Below is a small trained network, with its code and all its weights. Each question gives an input and a target symbol and asks what happens when units are switched off, that is, made to give their printed mean instead of their output.

import numpy as np


def w(rows, s, z=0):
    codes = np.array(rows[::2]) - 128.0
    scale = np.full(codes.shape[1], s)
    scale[-1] = z or s
    return codes * scale


def f(y):
    return np.maximum(y, 0)


def softmax(a):
    e = np.exp(a - a.max(-1, keepdims=True))
    return e / e.sum(-1, keepdims=True)


def log_softmax(a):
    a = a - a.max(-1, keepdims=True)
    return a - np.log(np.exp(a).sum(-1, keepdims=True))


def net(x, mask):
    ids = ['ΔΠΩαβγζθξτψ'.index(c) for c in x.split()]
    T = len(ids)
    res = E[ids] + P[:T]
    r = res
    for j in range(2):
        rows = slice(3 * j, 3 * j + 3)
        q, k, v = (r @ M[0][rows].T for M in (Q, K, V))
        z = softmax(np.where(np.tri(T) > 0, q @ k.T / 3**0.5, -1e9)) @ v
        o = O[0][rows]
        res = res + np.where(mask[j], z, o[:, -1]) @ o[:, :-1]
    y = f(res @ A[0][:, :-1].T + A[0][:, -1])
    res = res + np.where(mask[2:6], y, B[0][:, -1]) @ B[0][:, :-1]
    return log_softmax(res[-1] @ U[:, :-1].T + U[:, -1])


Q, K, V, O, A, B = {}, {}, {}, {}, {}, {}
E = w([
[199,81,110,241,173,137,145],'Δ',
[105,158,183,66,3,85,34],'Π',
[111,83,204,148,145,133,37],'Ω',
[187,61,44,159,100,79,155],'α',
[118,201,66,166,65,77,137],'β',
[108,155,58,229,152,148,45],'γ',
[141,84,126,206,47,229,122],'ζ',
[46,114,59,169,103,97,69],'θ',
[186,89,147,193,126,34,66],'ξ',
[131,95,65,36,92,181,79],'τ',
[144,172,124,69,116,158,36],'ψ',
],0.016)
P = w([
[85,251,186,32,239,2,87],'0',
[125,117,98,109,76,170,160],'1',
[125,95,92,123,68,151,145],'2',
[134,100,88,125,64,147,121],'3',
[125,91,84,120,69,137,119],'4',
[131,92,84,137,49,131,107],'5',
[136,95,91,128,52,143,104],'6',
[119,86,86,144,57,124,96],'7',
[126,100,86,141,57,115,79],'8',
[129,88,93,148,49,124,80],'9',
[130,83,92,165,44,129,82],'10',
],0.0068)
Q[0] = w([
[236,130,124,139,89,66,56],'head 0',
[72,110,182,64,198,173,185],'head 0',
[152,2,106,116,68,61,80],'head 0',
[112,105,226,49,194,172,148],'head 1',
[143,225,166,86,179,120,217],'head 1',
[208,149,105,128,108,132,46],'head 1',
],0.0077)
K[0] = w([
[66,235,195,96,230,26,85],'head 0',
[174,84,105,87,2,144,160],'head 0',
[118,154,154,122,211,49,126],'head 0',
[78,146,125,184,108,231,110],'head 1',
[100,115,101,236,94,248,120],'head 1',
[109,104,126,100,227,22,172],'head 1',
],0.0066)
V[0] = w([
[154,38,193,113,98,142,104],'head 0',
[106,140,89,122,28,97,188],'head 0',
[240,134,133,136,151,193,179],'head 0',
[31,178,202,124,160,152,140],'head 1',
[172,144,169,38,97,69,164],'head 1',
[135,120,180,180,154,2,166],'head 1',
],0.007)
O[0] = w([
[182,57,153,144,52,150,186,47],'head 0',
[53,79,72,140,117,61,157,112],'head 0',
[211,140,56,192,101,135,80,1],'head 0',
[81,157,160,254,77,158,91,64],'head 1',
[169,130,126,160,66,47,131,142],'head 1',
[151,49,151,159,141,129,67,210],'head 1',
],0.0093,0.0073)
A[0] = w([
[105,89,81,116,138,172,121,253],'neuron 0',
[112,74,75,104,135,74,97,204],'neuron 1',
[153,104,144,229,254,130,210,49],'neuron 2',
[154,129,137,181,112,38,125,103],'neuron 3',
],0.0076,0.0024)
B[0] = w([
[113,159,91,172,184,141,163,199],'neuron 0',
[140,84,111,127,176,152,138,254],'neuron 1',
[79,214,134,104,34,1,119,152],'neuron 2',
[195,87,117,70,86,138,110,165],'neuron 3',
],0.0079,0.0092)
U = w([
[155,211,94,116,93,62,153,93],'Δ',
[103,89,167,97,27,89,82,43],'Π',
[162,50,245,165,173,127,82,95],'Ω',
[156,90,120,95,145,151,182,253],'α',
[172,193,163,186,131,48,139,197],'β',
[83,114,81,183,150,107,26,68],'γ',
[160,100,230,197,134,210,170,182],'ζ',
[75,77,254,140,211,136,166,146],'θ',
[181,46,160,111,172,106,138,142],'ξ',
[179,185,158,79,207,162,90,78],'τ',
[202,179,105,197,189,157,18,71],'ψ',
],0.0069,0.0044)

Each question gives the input, a string of symbols that net reads in full, and the target symbol t.
The units are the heads (3 rows each of Q, K, V and O) and the neurons (one row each of A and B). Each row of codes is followed by its name. A weight is (code - 128) times the scale printed after its matrix; where a second scale follows, it is the last column's (O, A, B and U).
mask holds one flag per unit, heads first, then neurons. A switched-off unit (its flag False) gives its mean, the last column of its rows in O or B, instead of its output. The means were averaged over made-up inputs and are rounded, as every weight is.
A unit's drop is (log p(t) with every unit on - log p(t) with that unit switched off) / (log p(t) with every unit on - log p(t) with every unit switched off).
The circuit of an input: a set's keep is (log p(t) with only the set's units on - log p(t) with every unit switched off) / (log p(t) with every unit on - log p(t) with every unit switched off). Starting from all 6 units, units are removed one at a time, each time the one whose removal leaves the highest keep (on an exact tie, the one counted first), for as long as the keep stays at least 0.8.
units of the circuit, in order: the units of the circuit, biggest drop first
top k neurons: the k neurons with the biggest drops, biggest first
heads that matter: for each layer, one digit per head in row order, 1 if its drop is at least 0.15 and else 0, layers parted by /
drop of u: that unit's drop, to one decimal
input θ Δ ψ τ Δ θ α ξ, target θ: units of the circuit, in order	[head 0]
input Π ψ τ Π ζ, target Π: units of the circuit, in order	[head 1; neuron 1; head 0]
input ζ Ω γ Ω ζ α θ, target α: heads that matter	11
input Δ θ Δ ψ, target ψ: heads that matter	10
input Π θ β ζ τ γ Δ θ γ Π θ, target Π: units of the circuit, in order	[head 1; neuron 3; head 0]
input α θ ζ γ α ζ θ Π ξ Π ξ, target ξ: top 2 neurons	[neuron 3; neuron 1]
input α β γ θ ζ α θ ξ, target ξ: units of the circuit, in order	[head 1; neuron 3; neuron 1]
input Δ α γ, target ψ: heads that matter	10
input Ω Ω ζ, target ζ: heads that matter	11
input Δ θ ψ ψ, target ψ: heads that matter	10
input Π ξ α γ θ, target Π: drop of head 0	0.3
input ψ ξ Δ, target β: drop of head 1	0.1
input Δ Δ Δ β, target ψ: drop of neuron 0	0.0
input ζ θ θ Δ β α θ, target α: top neuron	[neuron 1]
